Each row was made from one path, in order. Every step used is in the known rows, and no mark comes twice. Write each row's path.
Known rows:
zaba sisa: [  6  -1 -13 -12  46  27  -1   7 -18  26 -13 -20   9  21   9 -14  16  -7
  -6 -12   7   8  16  -6 -27   1 -16 -21  19 -16  13  17  -1 -24]
bipif kibu gakep zaba sisa vugus: [ 21 -68 -29 -18   3  14  30  -8  37  30  26 -21   9  -9  32  -6  15 -24
  13  -5  69   6 -48 -20   9  30 -22   0  19   9 -29 -22   5   2]
kibu gakep zaba sisa: [-25 -45   2 -10  24   3  24 -33   8  35 -13 -29  25  16   8   6  33  33
  19 -17  53   7 -11  -3  26 -19 -25 -12  30  16   4 -34   2  -7]
suke zapozi: [ 10  16  -8   0   5 -16 -39  13  -5  -5  -9  11   9 -28 -50 -19  13 -39
   5   5 -38   9  29  -8 -10 -10  25   7 -20  -3  26 -18  -8 -18]
sisa kibu: [ 10  16 -16  -9  -5  32 -31  18  14   6  22 -10  -9  -6  -3   0   0   4
   9  38 -36  -8 -34   4  -1  15  31 -19  -9 -11  11   1  -6  15]
zapozi suke zaba sisa kibu gakep: [-63  10 -11 -10   0   6  -4 -35  38  40  15 -42  -4  19   3   6 -51  49
   7  22 -31  21  33   4  -3  -3  38 -32   1 -29  -8 -34 -31  18]
zapozi suke vugus gakep zaba: [ 18  59  17  -2 -22 -36  15 -17  -1 -36 -17  13  17  10 -21  -5   0  -6
 -51   0  44  34 -10  -9  10 -23   1  -2 -28  28  19  -2   7   7]
bipif kibu gakep: [-13  -4 -62 -51 -28  31 -18 -22  28  -4  38   0  24  -9   1 -14  50   1
  26   7  12  -3 -10  18   0  14  22  20  -9  -1   0 -15   2  -3]
zaba sisa vugus gakep: [ 62 -16   4   2  27 -22  15  -1  13  28   9 -36  -6  23  17 -24  -7 -46
  -7  -6  -4   4  11   3 -33  15 -17 -17  35  15  12  33 -41 -20]
zapozi bipif gakep zaba sisa vugus: [ 18 -54  70  22  16   8  59 -26  -9  10  19 -27  14  22  32  10 -49 -34
 -21 -24  57   6 -59 -63  -7  19 -56 -29  44  22 -39  -2  35  36]
sisa vugus: [ 53 -15 -10  -9   2  -4 -19  23  26   2  33  -9   4  20   2 -10   9 -60
   1  18 -37  13  -9  16 -16  16 -21 -14  13  16 -14   0   3   2]
kibu gakep vugus sisa suke: [  3  -5  -9  -2 -14 -32 -26  25  32 -18 -21  45 -17   1  19   4  21  23
 -13  -3 -17 -19  35  47  11   0 -14  37   7  24 -28  -1 -22   2]
bipif zapozi suke: [  4  41 -30  12 -35   8  29  -4  -6 -25  21  47  -9   7 -12 -22 -23  -5
 -33 -12 -16  31  33   8   8   2  16 -23 -13   7  -2  -9   8  39]
sisa suke: [ 22  22   4 -15   6  13 -31  17   0  10 -11  42  -9  11  -2  -8   7 -21
 -24  11 -32   2  22  13 -29   0  -9  11 -16  23 -26  -1   0   8]
gakep zaba: [ 19  -2  -2  11  13  -1 -18   1 -11 -10   0  10  27   5  -5  -7  28  -4
   3  16  18   4 -30 -11  22 -17 -11 -12  -5  22  -6 -16  28  18]
zapozi suke vugus sisa kibu gakep: [-20  50 -15 -47 -44  16 -14  -4  43 -25   2   9 -12 -21 -20  50  10  57
 -25  12  -7  14 -16  26  47  18  19  -5 -25  -8  24 -26 -15   8]
suke zaba sisa vugus gakep kibu: [ 52 -62  14  37  32 -53   7   5  10  25  -9 -63  -7  25  12 -31 -45 -34
  35   8 -54   5   7 -14 -37  23 -23  -4  20 -17  -4  33 -49  -1]
gakep zaba sisa suke: [ 12  -8  27  10  39  11   1  12 -13  46 -46  26 -11  22  10   9 -15   2
 -39 -15  47  10  -2 -32 -24  -6 -36 -11   3  16 -30  -9  13   8]
zapozi suke vugus sisa: [ 15  79 -12 -24   0   8 -24  15  23 -44 -23  30  15   6 -25  20  10  -6
 -63 -13 -10  37  13  13  20  -9  -4   3 -12  -5  24  -1  10  -4]
suke zaba: [ -2  18 -17  -8  31 -18 -52   6  -1 -10   7 -32  27  16 -16 -36  -7 -12
  18  30 -47  22  32  -4  -2 -19  21   7   9  -9  -5 -34  -6 -11]
vugus zaba sisa: [ -6   2   5   2  29  -3   5   5 -27  16 -19 -14  -6  16  13   3  15   0
   7 -10   0 -14  34  15 -11 -15 -35  -2  22 -22  -9  58  16 -49]
kibu gakep: [-24 -11 -21 -34 -11   4 -19 -24  22   0  27 -19  32   0 -12  -3  47   7
  24  15 -13  -2  12  38  16 -15  12   0  12  22  10 -24  -8  -1]
bipif zapozi suke zaba: [  2  38 -31  24 -17 -16   4 -15 -13 -34  18  13   5   8 -18 -50 -65   5
 -12   2 -39  52  67  -3  13 -11  34  -6  -7  -6 -14 -50  -2  25]
bipif kibu gakep zaba: [  2 -19 -42 -24 -26  12  -7 -22  22 -18  21  -2  28 -14  13  -7  57   6
  32  16  50  -2 -44  -7  28   0   9  16  -7  13  -8 -32  10  18]
bipif gakep vugus sisa: [ 22  -2  15   7 -22   0   6  18   0 -60   0   5  -7 -10  27 -33   7 -10
 -11 -32  -2  -8  -3  15  19  27 -22  20  41 -11 -22   5  17   1]
sisa kibu gakep vugus: [-36 -11 -24   1 -27  -4   7   9  20  -2  30  -5  -8   9  15   2  29  20
  22  25 -18 -44 -17  42  12  16  37  -5  -7  -3  -2  -6 -17  16]
kibu gakep vugus: [-32 -19 -23  -3  -8 -21  -2  -4  14 -13  16   0  26  19  14 -17  48  -5
  12   0  -7 -20  19  49   3  -9   7  -2  10  11  -6 -10  -5  -7]
kibu gakep zaba: [-17 -30  -4  -5  -5 -14   3 -29  13  -8   9 -12  22  -1  -9   6  45  18
  32  13  33  -2 -13  12  39 -21  -8   9  14  37  -1 -36   8   8]
vugus sisa: [ 53  11 -24  -4   7  10 -42  14   6 -37  -9   2  14 -20  -8  -3  37   3
   0   5 -28  14  14   6  17  -8  -6  21  29 -12  19  12  -7 -13]
suke zaba sisa kibu gakep vugus: [-48 -25 -15   7  22 -15   4  -3   3  30   8 -58  -1  30  24 -18 -33  37
  24  14 -21 -18  19  10   5  10  45 -19  18 -35  -1 -33 -34 -10]
suke zapozi bipif: [ -8  29  13  20  13 -13 -34 -13 -28 -15   2  25  37  -9 -40  12  -9 -39
   5  12 -32  -3  16 -29 -24 -21  32  14 -26  13  40   3  11   1]
suke zapozi bipif gakep: [-18  11  45   5 -15   9  -3 -17 -23 -24  20  10  28 -26 -26   4 -24 -41
   6 -16 -20   4  -1 -36 -25  -7  23  12  -1   9   7  -9  27  15]

Write each row's path:
[ 42 -29   3  -3  40  12  -2  17  12  37  11 -25   1  29  10 -13  -5 -57
 -22  -4 -12  14   5   2 -33  18 -35 -37  27  -2  -7  17  -5 -13] | zaba sisa vugus
[-46  -9   5  19 -40 -33  20  15   7 -15  31  -7 -24  -5  27  21  25  26
  35  24 -25 -50  -2  64  26  -5  22  17  -6 -15 -24  25   0 -16] | sisa kibu gakep vugus zaba
[ -7  13  -4  31 -14 -33  -7  28 -18 -39  -6  26   1  13  18 -22  22 -27
   7  -3 -30 -41  26  45   0 -28  -8  15  -6  -9 -26  56  19 -31] | gakep vugus zaba
[-26  -3 -40   1 -42 -25  -4   1  13 -44  29  15   8 -15  35 -20  51 -11
  41   3  14 -40   7  49   3  -6  10  44  -4 -18 -30  41  22 -21] | bipif kibu gakep vugus zaba
[-20 -13 -21 -33 -23  26 -11 -17  19  14  42 -20   4  -1   6  11  26  32
  31  41 -27 -20 -11  23  17  12  38 -13  -2   2   9 -14 -18  18] | sisa kibu gakep
[-11 -26 -16 -21   3  25  11 -14  10  42 -19  21 -10  -4  32   2  14  20
  -3 -18  81   4 -24 -26 -15   9 -18  19 -11  16 -30 -14   0  24] | bipif kibu gakep zaba sisa suke
[ 31  67 -24  -3 -50 -15  42 -23 -28 -44  18  30  -7   7 -25 -38 -32 -16
 -50 -28  13  39  36  13   5   0  33 -13 -14  19  34  -4 -10  -7] | bipif zapozi suke vugus gakep
[-11 -33  41  12  12  43  47  -5 -18  25   0 -23 -29  -3  30  -3 -35  25
  -4 -11  60   9 -71 -48   5  31 -11 -31  20 -22 -20 -15  22  30] | bipif gakep zaba sisa kibu
[ -4   0 -10  -6  29  42  -6  13  -7  38  -5 -26 -14   2   5   1 -17  18
  -7   7  -6 -15 -21  -8 -21  24   8 -33   9 -32  22  18  -8   9] | zaba sisa kibu
[  1   6   8 -13  36  29 -13  18 -10  57 -29  27 -16  27   3  -5 -17 -11
 -39 -11  -4  10  27  -1 -52   7 -24 -13   8   7 -15  14  -8 -12] | zaba sisa suke
[-27  22  60  34  20 -22  -1   7 -33  25 -44  52 -17  -5 -19  40 -58 -13
 -14 -16 -11 -21  48 -32 -46 -40 -18  38 -27  -6  -6  54  14 -29] | vugus zaba sisa suke zapozi bipif
[ -3  63 -33  -5 -32  16  28  -1 -22 -36  14  38  -6  12 -29 -15 -32 -26
 -55 -30  21  44  21   7  15   2  12 -27 -25   9  17 -22   8  -8] | bipif zapozi suke vugus
[ 13  18  68  15 -18   2 -20   7 -11 -37 -19  54 -15 -45 -17  25 -57 -15
 -13 -26 -18   6  10 -42 -13   4  -1  52  -9   9 -10  -1   6  19] | vugus sisa suke zapozi bipif gakep
[ 51  -4   8  21   5 -34  -1 -18 -18 -22  -7 -15  15  -3   0 -24  24   6
  13  12  21   0 -11 -16  11 -26  -4   4  12  38  22   1 -15   8] | vugus gakep zaba
[ 39  14  18   0  -9 -29  -5  21 -16 -14 -26  28 -19   8 -18  -2   1 -19
 -20  -6 -19  -3 -21   9 -32  15 -22  23 -49  25  18  44 -23  -7] | sisa suke vugus gakep kibu
[-55  -4  -7 -33  -4  24  31   4  -6  26  -9 -35 -22   5  -5  45   7  38
  11  -5  37 -22 -12  21  16  -6  -3  -7   0 -26  14  16  11 -58] | suke vugus zaba sisa kibu gakep
[ 13  39 -20   0  -6  14 -43  -8 -11 -31  13  29  41 -35 -22  -5  -5 -52
   6  11 -13  -6  -4 -47 -40  -8  57  33 -35  -8  35  22  15  13] | suke zapozi bipif kibu
[-23  32   8 -13  13  38  11  27 -29  11 -19 -17 -31   2  -8  27 -25   9
 -12 -12  28 -18 -20  -4 -11  -2   0 -18  -6 -39  21  35  18 -63] | suke vugus zaba sisa kibu
[  8 -15 -34 -22 -14  22 -25  -1  39  -9  10 -10  -8 -31  -2  29  26  59
  34  21 -26 -22  -9  23  53   9  26   9  24  -6  22 -13 -25  10] | vugus sisa kibu gakep
[  1 -10 -14 -21 -27  13 -11   3  12 -23 -12 -21  -2 -29 -14  53  15  59
   9   9  44   6 -68 -19  80   6  -2   8   6  11  36 -46  -4  -5] | suke vugus sisa kibu gakep zaba
[ -5 -43  16  11 -20  17  24   4  -2 -24  17  -7  -7 -18   6 -11  19  -8
  30 -10 -29   8 -39   4  -9  39 -33  -8  -9  -6 -23  14  21  32] | bipif gakep kibu
[ 83 -34  15  16  -9 -47   9  -2  25 -12  18 -15   7  10   2 -17   3 -32
   2  17   8   0 -32  -9  17  -2 -23   7  21  43  -3   4 -17  12] | sisa vugus gakep zaba
[ 39  25  15   3   3 -19 -58  41   3 -13 -49  62 -20 -44 -38  11 -12  -6
 -16 -10 -43  18  45 -14   0  -5   9  45 -18  -5   7 -13 -28 -11] | vugus sisa suke zapozi
[-37 -32 -13 -27   9  42  19 -16  17  56  13 -38  -3   3  12  17  12  46
  22  12   3 -19 -14  10   3  16  23 -28  10 -23  17  -5 -17   1] | zaba sisa kibu gakep
[ -6  19  36  12  39   7 -14   5 -29  41 -35  45   8   4 -19  26 -51 -31
 -31 -15 -14   1  30 -46 -71 -22   3   9 -26   2  16  19   0  -3] | zaba sisa suke zapozi bipif
[ 23   3  17  -3  21   6  25  -3 -32  19 -37 -32 -10  13  -4  -1 -30  22
 -19 -10  71  -2 -61 -49  -6   7   7 -24  10  -6  50   8 -14 -29] | suke vugus gakep zaba sisa kibu
[-28 -19  53  46 -12  -9  22   0 -17 -39  17  17  26 -37 -24   7 -21 -28
  33 -15 -41   2 -29 -40 -20  16  -4  13 -36  -1  15  21  20  46] | suke zapozi bipif gakep kibu
[-20 -27  -2   1 -12   6  16 -14  18   5  17 -16   0 -13   7  31  21  51
  33  33  24 -20 -53   5  42   0  16  -4  -4  13   4 -34  -4  33] | sisa kibu gakep zaba
[  8 -19  10  10  44  11  13  -3 -22  23 -32 -13  16  16  11 -12  15   2
  -6 -15  43   6 -12 -39  -2 -12 -33 -28  26   4   1   0  10   3] | gakep zaba sisa
[-23  41 -10   2  35  -7 -17 -11   2  15 -10 -28   9  37  -2 -26 -39   2
 -25   2 -35  41  54  -6 -24 -13  16 -29  -1 -25 -18 -19 -13  16] | zapozi suke zaba sisa
[-47 -14  18  10   2 -36  25  20  -6  18 -31  30 -32  22  36   6   4  18
   4 -28   9 -39  60  55 -24 -20 -38  21   3  -6 -49  32   1 -31] | kibu gakep vugus zaba sisa suke
[-22  -3  31  23 -31 -26  29  19 -25 -57  11   7 -24  -5  28 -28   8 -20
  13 -26  -2 -28   4  42   4   3 -28  15   7 -12 -58  30  44 -15] | bipif gakep vugus zaba
[-17  18  40  12  29 -26 -17  33 -26  26 -52  54 -41 -25 -29  10 -32 -22
  -4 -25 -17  -7  65  15 -31 -25 -21  32 -22 -20 -19  33  13 -46] | vugus zaba sisa suke zapozi
[ -1 -21   4  17  34  29  12   7 -10  33 -20 -17 -21   1  11  11 -15  40
 -12  11  37  -5 -49 -44   6   2  -6 -33  -3 -15  11   0   3  21] | gakep zaba sisa kibu
[  6 -25 -12   2 -17  11 -14 -13  28 -14  -7 -12  -5 -32   3  45  25  76
  35  28  10 -12 -48  -3  75   8   4  22  22   5  16 -32  -8  32] | vugus sisa kibu gakep zaba
